Here is a tiny trained network, its code and every weight. The questions are about switching its units off for an input and a class, where a switched-off unit gives its printed mean instead of its output.

import numpy as np


def w(rows, s, z=0):
    codes = np.array(rows[::2]) - 128.0
    scale = np.full(codes.shape[1], s)
    scale[-1] = z or s
    return codes * scale


def f(y):
    return y / 2 * (1 + np.tanh(0.7978845608 * (y + 0.044715 * y**3)))


def log_softmax(a):
    a = a - a.max(-1, keepdims=True)
    return a - np.log(np.exp(a).sum(-1, keepdims=True))


def net(x, mask):
    res = np.array(x, float).reshape(1, 3) / 4 @ E
    y = f(res @ A[0][:, :-1].T + A[0][:, -1])
    res = res + np.where(mask, y, B[0][:, -1]) @ B[0][:, :-1]
    return log_softmax(res[-1] @ U[:, :-1].T + U[:, -1])


A, B = {}, {}
E = w([
[21,11,85,161],'x0',
[72,223,76,249],'x1',
[39,168,252,111],'x2',
],0.0038)
A[0] = w([
[44,165,243,109,67],'N0',
[172,48,173,39,71],'N1',
[167,181,145,112,48],'N2',
[162,54,159,34,117],'N3',
[236,242,154,95,88],'N4',
[236,84,15,152,82],'N5',
[135,139,123,121,2],'N6',
[76,216,82,251,89],'N7',
[35,10,86,146,90],'N8',
],0.012,0.0051)
B[0] = w([
[54,82,158,17,205],'N0',
[171,149,9,90,207],'N1',
[101,31,72,107,130],'N2',
[172,182,63,126,225],'N3',
[110,22,105,213,254],'N4',
[46,111,182,21,226],'N5',
[112,18,41,52,88],'N6',
[205,164,4,81,251],'N7',
[121,18,114,203,252],'N8',
],0.028,0.0041)
U = w([
[236,182,75,113,87],'0',
[106,45,131,250,90],'1',
[53,137,182,36,121],'2',
[179,254,234,242,254],'3',
],0.0077,0.0063)

Each question gives the input, the list of numbers given to net, and the class t.
The units are the neurons (one row each of A and B). Each row of codes is followed by its name. A weight is (code - 128) times the scale printed after its matrix; where a second scale follows, it is the last column's (A, B and U).
mask holds one flag per neuron, in row order. A switched-off neuron (its flag False) gives its mean, the last column of its row in B, instead of its output. The means were averaged over made-up inputs and are rounded, as every weight is.
A unit's drop is (log p(t) with every unit on - log p(t) with that unit switched off) / (log p(t) with every unit on - log p(t) with every unit switched off).
The circuit of an input: a set's keep is (log p(t) with only the set's units on - log p(t) with every unit switched off) / (log p(t) with every unit on - log p(t) with every unit switched off). Starting from all 9 units, units are removed one at a time, each time the one whose removal leaves the highest keep (on an exact tie, the one counted first), for as long as the keep stays at least 0.8.
circuit, biggest first: the units of the circuit, biggest drop first
most important unit: the unit with the biggest drop
top k neurons: the k neurons with the biggest drops, biggest first
drop of u: that unit's drop, to one decimal
input [3,1,-6], class 2: top 2 neurons => (N5, N4)
input [7,-7,7], class 0: top 4 neurons => (N1, N3, N4, N5)
input [-5,-2,5], class 1: top 4 neurons => (N4, N5, N7, N2)
input [3,6,-5], class 0: top neuron => (N7)
input [-1,-1,2], class 3: top 3 neurons => (N5, N7, N8)
input [-6,5,-2], class 1: top 3 neurons => (N4, N3, N1)
input [1,-2,4], class 2: top 3 neurons => (N0, N7, N4)
input [5,6,-4], class 0: top 2 neurons => (N7, N4)
input [5,6,4], class 0: top 2 neurons => (N7, N4)
input [-5,4,2], class 1: top 2 neurons => (N4, N3)
input [4,7,-7], class 0: top 2 neurons => (N7, N0)
input [2,7,-8], class 2: top 2 neurons => (N5, N3)
input [2,1,2], class 3: top 2 neurons => (N4, N5)
input [-5,-5,-8], class 2: most important unit => N5
input [-5,4,1], class 1: top 3 neurons => (N4, N3, N1)
input [-1,-2,-5], class 2: top 2 neurons => (N5, N7)
input [1,-2,-1], class 3: drop of N4 => 0.1
input [-2,3,-6], class 2: drop of N5 => 0.6
input [0,-3,-1], class 3: drop of N0 => 0.2
input [-7,1,4], class 1: drop of N1 => 0.0
input [1,6,7], class 2: circuit, biggest first => (N0)
